Each row is followed by its group and then its class within the group.
[ -4  -6   1  -5  -4 -10  -9   9  -1   4  -4  20   6  -9  -1   8   5   1
  10  26  -1  -1   6 -14  -2  -5   6   0  -1   2   3 -13   7   4   2  -3
  -3   0   9  -1 -12  -2 -14   0   5  12  -6   4] -> D > V
[ -9   5  -7  -3  -7   1  22  -9   3  -8  -8  -6  -7 -10 -14  -4  -4  -8
  19 -16  -6  -2 -18 -14   3 -14  -1  -3  -5   6   7   2  -1   7  -1 -23
  -9   4  -2   6  -5 -11  -2   1  -5  -2  23  -3] -> D > W
[ -6  -2   1   3   1   4  19  -8  -1  -4   4   9  -3 -11 -10   5   5   2
   1  17   1  -8  -1  -6  -8   9  -6  -3   7   4   2   4  -2 -12   3   5
  -7   1   8  -4 -12  -5  -7  -3  -5  -3 -22  -1] -> X > P
[ -9   2  -9  -3 -11  -1  -5 -15   7  -2  -9  -6  -7  -9 -29 -11 -10 -12
  14 -11  -9  -2 -20 -14   7 -10  -3   3  -5   3   7   6   0   6  -2 -20
  -2   7  -8   9  -2 -10  12  -2  -1   9  15  -6] -> D > L
[ -7  -2  -7   4  -3   4  14 -10   4  -5  -4   1  -6  -5 -17   4   0  -4
   7   4  -1 -13  -7 -10  -3   3  -6   2   3   1   5   2  -2  -7   2  -4
  -4   4   0   2 -12  -5  -1   0  -5   3  -5  -2] -> X > Z
[ -3  -5   1  -2  -7  -8 -12  10  -6   3  -4  14   0 -17 -10   4  -3  -4
   9  23   1  -4 -11 -15  -1 -12   0   1  -4   6   7 -12   8  10   0  -9
  -3   1   1   5  -3  -8  -9   2  -1   8 -12   2] -> D > L
[ -9  -3  -3  -3  -5   6  17 -12  -1  -5  -4  16  -4 -13 -11   4   3  -1
  15 -12   4   5   4 -15  -3  -1   2  -5   0   3   1  -1   1  -3   2 -15
 -12   0   7  -3 -14  -4  -6  -2   3   1  -1  -6] -> D > W
[ -6  -3  -8   5   1  12  17 -10   3  -4  -2  13  -4   0  -8   8   6   1
   3 -30   3  -8  13  -8  -7   7  -3  -1  -1  -9   0   0  -5 -14   3  -5
  -7  -1   4  -5 -23   5  -2   1  -2  -2  -6  -3] -> X > P
[-11  -3  -4   1  -2  -3  11   3  -5   2   3  27  -2 -15  -8  11   8   3
   3  25   7  -3   5 -11 -10   5  -4   4   6  -7   0  -5  -4  -8   3   1
  -7   1   8  -1 -18   5 -15  -2  -3   4 -26   5] -> X > Z
[ -5  -2  -4  -2  -1   0   0  -8   5  -6  -1  -4  -6  -6 -12   0   0  -2
   3   5  -1  -5 -10  -2  -1   2  -4   3   2  -4   2   6  -4  -4  -2  -3
   0   2  -2   4  -5  -4   1  -3  -6  -4   4  -5] -> X > Z
[  1   0   9  -3  -2  -5   3   2  13  -3   0 -10   0  -9   2   4  -4  -1
   4  32  -2  -4 -12   5   1  -1   0  -1   4   6  -1   0   3   4  -1   0
   2   2  -3   5   6  -7  -8   1  -3  -8   0  -1] -> F > N
[ -8   4 -13  10   2   4  32  -6   5  -1  -4  -7 -15   8  -9  -1   1   0
   2 -17  -3 -12  -3  -4  -3   5  -6   2   1  -3   5   2  -9  -8   2  -2
  -1   6  -3  -1 -12   1   7   1  -8  -1   2   3] -> X > E
[ -6  -6   5  -5  -2   5  -3  -2 -13  -1   8  26   2 -19   0   6   3   3
  -3  17   7  15   9  -3  -4   8  -3   0   7  -2  -7   1   0  -3   3   4
  -9  -5  11  -4  -4   2 -11  -9   4   1 -28   1] -> B > G
[  3  -2  12   2  -1  -5  12   4  -3  -2   0  -5   4 -10  11   9   0   4
   5  45   2  -6  -7   2  -2   0   1  -3   6  14   6  -6   3   2   1   5
  -1   1   6   1   5 -13 -14   4   1  -6 -13   1] -> F > N
[ -6  -2   7   3   5   3  13  12 -14   1   9  29   2 -17   9  19   6   7
  -5  29  11   0  11  -1 -10  11  -4   1  10  -8  -3  -7  -5  -9   5  14
  -5  -2   9  -2 -12   9 -21  -3  -1  -4 -36   7] -> X > P
[ 6 -2 13 -7 -1  0 -8  3 -4 -2  3 -6  7 -9 15  1 -3  1 -1 19  2  8  0  5
  3 -3  5 -6  3 11 -1  2  6  5 -1  5  2 -5  8  0  7 -8 -9 -2  7 -5  5 -4] -> F > N
[ -9  -5  -1   8  -2   4  13   4 -13   1   2  30  -4 -16 -11  16   1   3
   0  14   7  -9   4  -8 -11  10  -8   5   5  -7   2  -6  -6  -9   4   2
  -9   1   3  -2 -18   9 -14   6  -6   1 -38   6] -> X > E
[  3  -3  15  -4  -6  -3 -13   0 -11  -5   4   7   0 -25  -3   6  -5   1
   0  38   2   6  -9   8  -2   2  -4  -1   4   2  -4   2   5   2  -1  -1
  -6  -4   1   3   9  -6 -12   2  -1 -10 -17  -2] -> F > S
[ -6   0  -3   4   1   1   8  -5   0  -2  -1  11  -3 -10 -11  11   3   2
   3  15   4 -13   2  -3  -6  12  -5   0   7  -8   2   3  -5 -15   1   5
  -3   1   7  -2 -20   2  -8  -1  -3  -2 -16   0] -> X > E
[ -2  -3   5  -5  -4  -1   2   2   4  -3  -7   4   2 -14  -1   5  -1  -3
  16  -1  -1  -1  -4 -13   3 -11   7  -5  -4   7   5  -7   7  10   0 -16
  -3   2   4   5  -8  -9 -11   2   3   0  14  -2] -> D > W
[ -4  -3 -11   5  -5   6  -3  -6   1   1  -8  -4  -2   6 -18  -5  -3  -5
   5 -20  -4 -12  -5 -16   1  -3   3   3  -4   5   6  -3   2   2   1  -9
   2   7  -3   2 -10  -6  11  -1  -1  15  -3  -1] -> D > L
[ -5   1   2  -8   3   7   6 -14 -17  -2  12   2   0  -8  -2  -6  -1   2
  -5  13  -3  18   1   2   1   7  -3  -2   7   6 -11  12   0  -4   2   6
  -2  -2   6  -4  10  -7   1 -14   4   0 -19  -2] -> B > M
[-10   3   5 -10  -2   4  12 -11  -4  -5   9  14  -2 -16   2   0   2   2
   0   5   5  22  10   1  -1   7  -2  -2   6  -6  -8  11  -5  -3   1  -1
  -7  -2   9  -2   4   2  -6 -13   4  -3  -7  -1] -> B > G
[ -9  -3  -4  -4  -4   4   5  -7  -2  -6  -2  19  -7 -17 -12   6   3  -1
   8   1   3   1   2 -10  -3   1  -4  -2   5  -2   1   3  -1  -4   0  -9
  -9  -1   5   0 -15  -2  -9  -1   1   1 -10  -3] -> X > Z
[ -7  -2  -9   5   4  11  21  -9  -1  -5   0   1  -6   0 -10   4   4  -1
   2 -16   2 -13   1  -8  -5   8  -5   0   4  -3   4   3  -8 -14   1   1
  -3   3   4  -3 -21   0  -2  -2  -4   0  -9  -1] -> X > E
[-11   2 -14  -7  -1   5  10  -9  10  -9  -5  -7 -12  -6 -19 -10  -5 -13
  10 -36  -6   2 -15 -12   8  -8  -1  -2  -6  -2   5   9  -6   9  -4 -16
   0   5  -3   2  -8  -6   7 -11  -2   3  31  -4] -> D > W
[ 10  -5  29  -8  -4  -7 -32  15 -12  -1   5   6   7 -27  15  13  -4   3
  -3  46   5  11  -8  16   1  -3   2  -4   1   2  -4  -2   9   7  -2   3
  -1  -9   3   4  14  -1 -22   5   1 -15  -8  -2] -> F > J
[ 4  2  9 -3  1 -9  8  3 -1 -4  3 -6  2 -6  8  4 -9  4  2 35  0  0 -5  8
 -1  2  0 -2  6  5  0 -2  1 -1  0  8  0 -2  2  0 12 -4 -9  2  1 -9 -1  1] -> F > N
[ -7  -4  13 -11  -2   6 -10  -1 -19  -7   8  25   0 -36   6  10   1   1
  -7  27   8  16   0   1  -2   6  -3   0   6  -2  -5   7   2  -2   3   5
  -5  -9  10   0  -2  -3 -18 -13   4  -6 -27  -3] -> B > C
[ -8   1  -1  -3  -3  15  14 -18  -5 -10   4   1  -7 -16 -14  -1  -3  -2
   1  -9   0   9  -5   1   1   5  -6   1   4   1  -4  14  -3  -4   1  -6
  -6   1   0   2   0  -5  -3  -9   0  -7 -10  -6] -> B > C
[ -2  -2   3  -2  -7  -1  -1   0  -2   2  -3  10   3  -8  -7   0  -2  -1
  10   9   1   5  -2 -13   3  -7   3   2  -3   8   1  -7   6   8   2  -9
  -6   1   2   2   0  -5  -4   1   5   6  -3  -2] -> D > W
[ 13   3  13   1   5   0  -4   1  11  -4  -2 -25   5   7  19   3  -1   1
  -2  -7  -1  -2  -2  18   3  -3   5  -6  -2   3   0   1   2   2  -4   1
   5  -3  -4   0  -4   0   0  10   2 -17  27  -5] -> F > J
[ -8   3  -5  -6  -4   9  18  -7   7  -5  -6   7  -3  -8  -2  -1   1  -5
  15 -21  -1   7   3 -14   2  -7   5  -4  -4   3   3   0   1   5   1 -19
  -7   5   4   0 -10  -5  -5  -2   2   1  18  -2] -> D > W
[ -9  -4   4   1  -3  -4   3   6  -2   3  -2  30   2 -18  -5  15   4   2
  10  33   7  -2   8 -16  -9   1   3   1   5  -1   2  -9   1  -2   3  -2
  -7   0  10  -1 -16   2 -17   0   5   8 -21   6] -> D > V
[  3   0  11  -7  -6  -7 -16   2  -3  -4   1   2   1 -16   2   1  -5  -1
  -1  15   0  10  -7  10   2  -2  -1  -3  -1  -1  -4   2   4   6  -3  -4
  -5  -4  -4   4  11  -2  -7   2  -1 -10   4  -4] -> F > S
[  9  -3  10   0  -3   0  -1  -7   5  -3  -6 -12   7  -1   3   2   0   2
   9  20  -1  -4   5   0  -2  -2   4  -6   4  15   3  -1   7  -5   0  -3
  -2   1   7  -3   3 -11  -5   6   7  -4   0  -6] -> F > N
